Below are the code and all the weights of a small trained network. Each question names an input and a target symbol and asks about switching units off, where a switched-off unit gives its printed mean instead of its output.

import numpy as np


def w(rows, s, z=0):
    codes = np.array(rows[::2]) - 128.0
    scale = np.full(codes.shape[1], s)
    scale[-1] = z or s
    return codes * scale


def f(y):
    return y / 2 * (1 + np.tanh(0.7978845608 * (y + 0.044715 * y**3)))


def softmax(a):
    e = np.exp(a - a.max(-1, keepdims=True))
    return e / e.sum(-1, keepdims=True)


def log_softmax(a):
    a = a - a.max(-1, keepdims=True)
    return a - np.log(np.exp(a).sum(-1, keepdims=True))


def net(x, mask):
    ids = ['θλπφψω'.index(c) for c in x.split()]
    T = len(ids)
    res = E[ids] + P[:T]
    q, k, v = (res @ M[0].T for M in (Q, K, V))
    z = softmax(np.where(np.tri(T) > 0, q @ k.T / 4**0.5, -1e9)) @ v
    res = res + np.where(mask[0], z, O[0][:, -1]) @ O[0][:, :-1]
    y = f(res @ A[0][:, :-1].T + A[0][:, -1])
    res = res + np.where(mask[1:9], y, B[0][:, -1]) @ B[0][:, :-1]
    return log_softmax(res[-1] @ U[:, :-1].T + U[:, -1])


Q, K, V, O, A, B = {}, {}, {}, {}, {}, {}
E = w([
[132,148,241,188,166,214],'θ',
[131,101,130,40,155,100],'λ',
[131,78,144,75,255,206],'π',
[146,140,196,151,238,233],'φ',
[153,148,222,92,136,129],'ψ',
[118,56,102,49,198,228],'ω',
],0.0086)
P = w([
[212,148,137,145,118,151],'0',
[11,82,160,140,112,121],'1',
[170,187,114,43,136,153],'2',
[2,102,153,132,136,140],'3',
[199,135,158,62,178,152],'4',
[155,31,119,204,120,36],'5',
],0.0088)
Q[0] = w([
[85,153,198,93,156,117],'h0',
[218,9,129,229,136,47],'h0',
[132,83,59,210,78,85],'h0',
[121,255,23,160,68,146],'h0',
],0.015)
K[0] = w([
[193,133,86,144,97,123],'h0',
[78,249,99,76,149,154],'h0',
[61,156,144,49,129,120],'h0',
[96,82,196,116,183,97],'h0',
],0.019)
V[0] = w([
[227,177,87,45,131,58],'h0',
[130,179,139,179,159,92],'h0',
[160,189,199,138,138,83],'h0',
[124,167,121,107,5,91],'h0',
],0.015)
O[0] = w([
[31,162,121,50,83,244,134],'h0',
[176,123,67,99,103,160,129],'h0',
[197,159,111,48,78,145,163],'h0',
[96,254,119,97,172,100,9],'h0',
],0.011,0.015)
A[0] = w([
[215,128,131,78,95,188,177],'n0',
[159,120,150,122,122,155,148],'n1',
[103,166,140,154,119,109,86],'n2',
[26,146,123,181,129,137,1],'n3',
[50,98,94,219,115,107,68],'n4',
[245,199,97,100,145,145,47],'n5',
[159,179,193,188,73,91,184],'n6',
[241,142,82,142,137,103,114],'n7',
],0.012,0.0021)
B[0] = w([
[145,210,76,159,102,59,252],'n0',
[125,96,121,142,107,170,187],'n1',
[120,105,105,123,98,111,125],'n2',
[249,115,122,27,80,52,141],'n3',
[101,178,133,143,238,137,145],'n4',
[87,29,240,36,130,136,159],'n5',
[57,140,116,87,157,80,127],'n6',
[181,134,124,96,248,176,180],'n7',
],0.013,0.02)
U = w([
[115,119,169,80,78,140,73],'θ',
[142,90,90,226,43,86,177],'λ',
[94,254,75,158,164,128,225],'π',
[206,178,63,163,186,96,3],'φ',
[102,161,149,118,219,51,154],'ψ',
[84,71,179,153,138,185,122],'ω',
],0.0046,0.0026)

Each question gives the input, a string of symbols that net reads in full, and the target symbol t.
The units are the heads (4 rows each of Q, K, V and O) and the neurons (one row each of A and B). Each row of codes is followed by its name. A weight is (code - 128) times the scale printed after its matrix; where a second scale follows, it is the last column's (O, A, B and U).
mask holds one flag per unit, heads first, then neurons. A switched-off unit (its flag False) gives its mean, the last column of its rows in O or B, instead of its output. The means were averaged over made-up inputs and are rounded, as every weight is.
A unit's drop is (log p(t) with every unit on - log p(t) with that unit switched off) / (log p(t) with every unit on - log p(t) with every unit switched off).
The circuit of an input: a set's keep is (log p(t) with only the set's units on - log p(t) with every unit switched off) / (log p(t) with every unit on - log p(t) with every unit switched off). Starting from all 9 units, units are removed one at a time, each time the one whose removal leaves the highest keep (on an exact tie, the one counted first), for as long as the keep stays at least 0.8.
circuit, biggest first: the units of the circuit, biggest drop first
top k neurons: the k neurons with the biggest drops, biggest first
drop of u: that unit's drop, to one decimal
input θ λ ω φ φ θ, target ψ: circuit, biggest first => h0; n4
input φ ψ λ π ω π, target θ: circuit, biggest first => h0; n3; n0
input ψ π λ, target θ: top 3 neurons => n5; n7; n4
input ψ ω θ φ φ, target θ: top 2 neurons => n5; n7
input θ φ φ π φ, target ψ: circuit, biggest first => n5; h0; n7
input ψ π φ φ π, target θ: circuit, biggest first => n5; h0
input π φ ω φ ψ, target λ: top 3 neurons => n7; n5; n4
input π φ π λ π φ, target ω: circuit, biggest first => n0; h0
input φ θ λ ψ φ λ, target θ: circuit, biggest first => h0; n0; n3
input θ π π π φ φ, target ω: circuit, biggest first => h0; n0
input φ λ ω ψ λ φ, target ψ: top 2 neurons => n4; n3
input ω π φ λ, target ψ: circuit, biggest first => h0; n4
input ψ φ φ φ ψ, target θ: circuit, biggest first => n5; h0
input π φ ψ θ, target ω: circuit, biggest first => n0
input ω φ θ, target ω: circuit, biggest first => h0; n0
input ω π π λ ω ψ, target ω: top 2 neurons => n0; n4
input π φ π π, target ω: circuit, biggest first => n0; h0
input ω ω π ψ π, target ω: circuit, biggest first => h0; n0
input ψ π ψ λ λ ψ, target π: circuit, biggest first => h0
input π λ λ ψ π, target λ: top 3 neurons => n7; n5; n4
input ω π λ ψ, target ψ: top 3 neurons => n4; n3; n1
input π ω λ φ ψ φ, target θ: top neuron => n3
input θ π ψ π θ, target ψ: top 2 neurons => n5; n7
input ω ω ψ φ ψ, target ω: top 2 neurons => n0; n3
input π π λ π φ ω, target θ: top 2 neurons => n3; n0
input π φ φ φ θ, target λ: drop of n0 => 0.0
input φ ω π ψ, target λ: drop of n7 => 0.3
input ω φ λ φ φ θ, target θ: drop of n0 => 0.3
